Below are the code and all the weights of a small trained network. Each question names an input and a target symbol and asks about switching units off, where a switched-off unit gives its printed mean instead of its output.

import numpy as np


def w(rows, s, z=0):
    codes = np.array(rows[::2]) - 128.0
    scale = np.full(codes.shape[1], s)
    scale[-1] = z or s
    return codes * scale


def f(y):
    return y / 2 * (1 + np.tanh(0.7978845608 * (y + 0.044715 * y**3)))


def softmax(a):
    e = np.exp(a - a.max(-1, keepdims=True))
    return e / e.sum(-1, keepdims=True)


def log_softmax(a):
    a = a - a.max(-1, keepdims=True)
    return a - np.log(np.exp(a).sum(-1, keepdims=True))


def net(x, mask):
    ids = ['αγδημπσφψω'.index(c) for c in x.split()]
    T = len(ids)
    res = E[ids] + P[:T]
    u = 0
    for l in range(3):
        q, k, v = (res @ M[l].T for M in (Q, K, V))
        z = softmax(np.where(np.tri(T) > 0, q @ k.T / 2**0.5, -1e9)) @ v
        res = res + np.where(mask[u], z, O[l][:, -1]) @ O[l][:, :-1]
        u += 1
        y = f(res @ A[l][:, :-1].T + A[l][:, -1])
        res = res + np.where(mask[u : u + 8], y, B[l][:, -1]) @ B[l][:, :-1]
        u += 8
    return log_softmax(res[-1] @ U[:, :-1].T + U[:, -1])


Q, K, V, O, A, B = {}, {}, {}, {}, {}, {}
E = w([
[102,162,157,161,169,124,111,102,125],'α',
[119,158,95,119,150,79,103,108,60],'γ',
[77,197,135,162,133,90,90,120,157],'δ',
[160,194,134,189,207,86,75,111,95],'η',
[57,115,95,93,152,181,99,89,88],'μ',
[124,146,160,171,72,127,115,86,92],'π',
[98,108,130,159,109,251,201,103,125],'σ',
[57,142,101,108,144,163,129,116,123],'φ',
[79,157,113,94,111,140,99,124,130],'ψ',
[146,156,150,174,114,113,176,77,125],'ω',
],0.02)
P = w([
[83,149,175,154,204,58,187,118,7],'0',
[132,205,161,199,73,61,163,4,227],'1',
[130,159,150,150,73,57,168,16,226],'2',
[172,163,118,152,76,90,129,45,208],'3',
[194,154,105,188,46,84,85,68,196],'4',
[205,143,84,150,58,79,103,54,178],'5',
[156,102,77,82,112,53,192,1,234],'6',
[201,129,44,141,49,86,102,62,192],'7',
[216,116,38,143,69,77,74,60,168],'8',
[229,116,25,133,87,73,103,44,158],'9',
],0.0073)
Q[0] = w([
[118,234,77,158,100,126,102,2,162],'0.h1',
[147,86,116,161,109,194,134,71,170],'0.h1',
],0.0091)
K[0] = w([
[21,179,124,182,217,122,174,185,2],'0.h1',
[99,120,162,158,123,171,197,225,95],'0.h1',
],0.0058)
V[0] = w([
[122,131,126,133,2,59,114,113,119],'0.h1',
[119,184,113,160,92,167,168,84,197],'0.h1',
],0.008)
O[0] = w([
[125,42,111,142,128,147,11,186,250,3],'0.h1',
[30,173,25,200,59,30,102,79,220,139],'0.h1',
],0.012,0.0025)
A[0] = w([
[100,144,144,123,168,60,65,203,98,3],'0.n1',
[154,115,131,95,196,109,183,70,168,94],'0.n2',
[106,5,151,169,133,221,110,98,143,218],'0.n3',
[60,167,90,49,124,99,80,133,91,173],'0.n4',
[181,97,127,47,144,98,62,93,82,239],'0.n5',
[145,207,104,143,142,203,63,76,190,244],'0.n6',
[1,94,138,111,186,45,49,236,131,106],'0.n7',
[128,188,156,142,127,85,92,82,172,76],'0.n8',
],0.0077,0.0037)
B[0] = w([
[171,167,177,35,168,193,151,212,195,127],'0.n1',
[158,140,123,202,79,110,23,186,84,156],'0.n2',
[177,222,202,143,161,65,94,140,123,175],'0.n3',
[124,103,186,186,109,100,254,174,119,195],'0.n4',
[132,143,120,224,83,247,160,104,164,197],'0.n5',
[141,80,154,158,103,123,203,83,145,254],'0.n6',
[107,139,149,90,162,146,185,104,214,138],'0.n7',
[60,76,95,97,144,161,186,171,103,203],'0.n8',
],0.0077,0.0076)
Q[1] = w([
[112,53,152,143,89,71,90,143,162],'1.h1',
[109,137,149,173,112,128,203,1,77],'1.h1',
],0.0093)
K[1] = w([
[79,160,183,149,60,120,31,164,177],'1.h1',
[108,120,155,30,255,228,181,155,13],'1.h1',
],0.0053)
V[1] = w([
[186,103,134,149,127,244,154,95,62],'1.h1',
[2,65,117,72,123,152,147,172,74],'1.h1',
],0.0075)
O[1] = w([
[134,149,95,70,173,78,9,156,197,246],'1.h1',
[119,247,120,202,122,2,93,249,166,162],'1.h1',
],0.009,0.013)
A[1] = w([
[148,129,79,172,97,131,58,31,145,77],'1.n1',
[2,133,108,104,137,72,127,80,185,150],'1.n2',
[115,148,85,139,81,51,109,180,42,76],'1.n3',
[183,82,134,179,105,180,88,111,52,2],'1.n4',
[119,142,121,185,52,116,215,164,60,80],'1.n5',
[116,137,147,143,99,191,209,68,196,35],'1.n6',
[147,141,109,120,50,147,129,86,195,18],'1.n7',
[123,176,63,162,160,77,95,194,99,157],'1.n8',
],0.0072,0.0036)
B[1] = w([
[123,111,73,116,132,137,148,190,118,178],'1.n1',
[180,155,84,135,130,202,130,146,127,231],'1.n2',
[151,159,163,98,161,141,117,47,185,200],'1.n3',
[126,68,100,107,98,144,87,99,153,131],'1.n4',
[184,109,129,112,172,129,123,118,179,213],'1.n5',
[124,2,132,77,97,102,109,101,93,188],'1.n6',
[101,202,60,78,165,128,88,180,131,149],'1.n7',
[134,123,145,137,34,214,115,103,123,248],'1.n8',
],0.0084,0.012)
Q[2] = w([
[135,132,65,153,103,149,127,9,176],'2.h1',
[148,188,100,166,92,175,140,124,162],'2.h1',
],0.012)
K[2] = w([
[55,212,254,122,197,67,124,215,91],'2.h1',
[68,79,172,101,197,172,145,167,20],'2.h1',
],0.0071)
V[2] = w([
[113,83,154,135,84,207,160,243,137],'2.h1',
[246,102,3,77,172,91,158,91,200],'2.h1',
],0.0053)
O[2] = w([
[218,156,107,153,211,83,111,105,248,3],'2.h1',
[208,66,135,107,125,186,146,175,142,80],'2.h1',
],0.015,0.0036)
A[2] = w([
[175,197,130,164,87,40,45,30,206,55],'2.n1',
[120,59,120,136,117,107,242,81,111,188],'2.n2',
[217,104,151,72,204,139,239,129,211,48],'2.n3',
[108,105,151,157,213,130,39,213,163,41],'2.n4',
[159,109,96,75,255,136,23,127,185,133],'2.n5',
[44,183,94,34,94,115,87,122,170,164],'2.n6',
[125,151,27,119,139,170,139,120,130,3],'2.n7',
[199,58,161,66,87,188,141,151,125,92],'2.n8',
],0.0058,0.0037)
B[2] = w([
[96,55,145,109,178,186,187,180,112,247],'2.n1',
[170,154,216,179,105,125,42,156,153,194],'2.n2',
[228,142,107,121,144,126,90,89,43,163],'2.n3',
[113,135,212,90,63,73,177,137,157,164],'2.n4',
[125,145,113,114,2,42,204,107,108,212],'2.n5',
[177,80,171,221,130,148,90,139,21,215],'2.n6',
[107,148,110,107,145,91,68,135,150,151],'2.n7',
[59,164,155,178,191,128,198,150,134,195],'2.n8',
],0.007,0.012)
U = w([
[97,181,71,140,81,90,192,86,50,40],'α',
[124,195,101,74,79,110,138,154,128,103],'γ',
[162,187,90,114,123,149,149,97,102,40],'δ',
[115,177,79,51,147,179,174,121,86,90],'η',
[128,193,112,121,127,175,72,161,119,49],'μ',
[89,161,102,85,107,152,93,45,160,104],'π',
[132,197,4,129,49,186,144,101,125,115],'σ',
[113,220,183,115,103,184,201,75,132,255],'φ',
[78,198,73,117,171,110,163,159,155,176],'ψ',
[114,122,64,178,49,147,184,180,90,147],'ω',
],0.0048,0.0053)

Each question gives the input, a string of symbols that net reads in full, and the target symbol t.
The units are the heads (2 rows each of Q, K, V and O) and the neurons (one row each of A and B). Each row of codes is followed by its name. A weight is (code - 128) times the scale printed after its matrix; where a second scale follows, it is the last column's (O, A, B and U).
mask holds one flag per unit, layer by layer, with each layer's heads first. A switched-off unit (its flag False) gives its mean, the last column of its rows in O or B, instead of its output. The means were averaged over made-up inputs and are rounded, as every weight is.
A unit's drop is (log p(t) with every unit on - log p(t) with that unit switched off) / (log p(t) with every unit on - log p(t) with every unit switched off).
The circuit of an input: a set's keep is (log p(t) with only the set's units on - log p(t) with every unit switched off) / (log p(t) with every unit on - log p(t) with every unit switched off). Starting from the 12 units with the biggest drops (on a tie, the unit counted first), units are removed one at a time, each time the one whose removal leaves the highest keep (on an exact tie, the one counted first), for as long as the keep stays at least 0.8.
units of the circuit, in order: the units of the circuit, biggest drop first
top k neurons: the k neurons with the biggest drops, biggest first
k most important neurons of layer l: the k neurons of layer l with the biggest drops, biggest first
input η π μ, target η: top 2 neurons -> 1.n8; 0.n5
input π η γ η σ α, target π: 2 most important neurons of layer 1 -> 1.n5; 1.n6
input σ φ μ η φ σ φ σ δ, target σ: units of the circuit, in order -> 1.n2; 0.h1
input γ η γ, target γ: most important neuron of layer 1 -> 1.n3
input η α δ ψ γ δ ψ σ δ φ, target η: units of the circuit, in order -> 1.h1; 0.h1; 2.h1
input η η σ φ φ η σ γ ω ψ, target η: units of the circuit, in order -> 0.h1; 1.h1; 2.h1
input γ γ α σ γ η δ μ ω, target γ: top 3 neurons -> 0.n5; 2.n5; 2.n4
input π φ η δ γ η σ, target π: units of the circuit, in order -> 1.h1; 0.h1; 1.n6; 2.h1
input δ γ μ ψ, target δ: top 3 neurons -> 2.n3; 1.n5; 0.n7
input α σ π α γ φ μ η π, target α: top 2 neurons -> 1.n2; 1.n5
input α σ ψ γ γ σ ψ, target α: top 2 neurons -> 1.n5; 1.n2
input γ σ ψ π γ, target γ: units of the circuit, in order -> 0.h1; 1.h1; 2.n5; 2.h1
input σ φ σ σ, target σ: top 2 neurons -> 1.n2; 0.n3
input σ γ σ ψ η, target σ: top 2 neurons -> 1.n2; 0.n8
input π σ π δ, target π: 2 most important neurons of layer 2 -> 2.n1; 2.n2
input μ φ φ ψ ψ μ δ ψ, target μ: units of the circuit, in order -> 1.h1; 0.h1; 2.n6
input ω γ φ φ φ, target ω: units of the circuit, in order -> 1.h1; 0.h1; 2.h1; 1.n8
input γ φ ψ σ σ π, target γ: top 2 neurons -> 0.n5; 2.n5
input σ ψ σ γ ω, target σ: 2 most important neurons of layer 0 -> 0.n4; 0.n8
input ψ γ π η, target ψ: top neuron -> 0.n6
input η γ γ σ σ σ, target η: most important neuron of layer 2 -> 2.n8
input η φ η σ δ π α φ σ, target η: top 4 neurons -> 0.n8; 1.n8; 0.n5; 2.n8
input δ μ μ, target δ: top 2 neurons -> 1.n5; 2.n3
input π σ π σ φ η γ φ σ, target π: top 2 neurons -> 1.n6; 0.n3
input γ δ ψ σ σ φ α ω ω μ, target γ: top 4 neurons -> 2.n5; 0.n5; 2.n4; 0.n3
input ω γ γ φ φ η σ ψ, target ω: 3 most important neurons of layer 1 -> 1.n6; 1.n3; 1.n8
input π η μ ω ψ γ ψ α η π, target π: 2 most important neurons of layer 0 -> 0.n3; 0.n6
input η ω π, target η: 2 most important neurons of layer 0 -> 0.n5; 0.n4
input ω σ φ ω μ ω, target ω: 2 most important neurons of layer 0 -> 0.n5; 0.n6
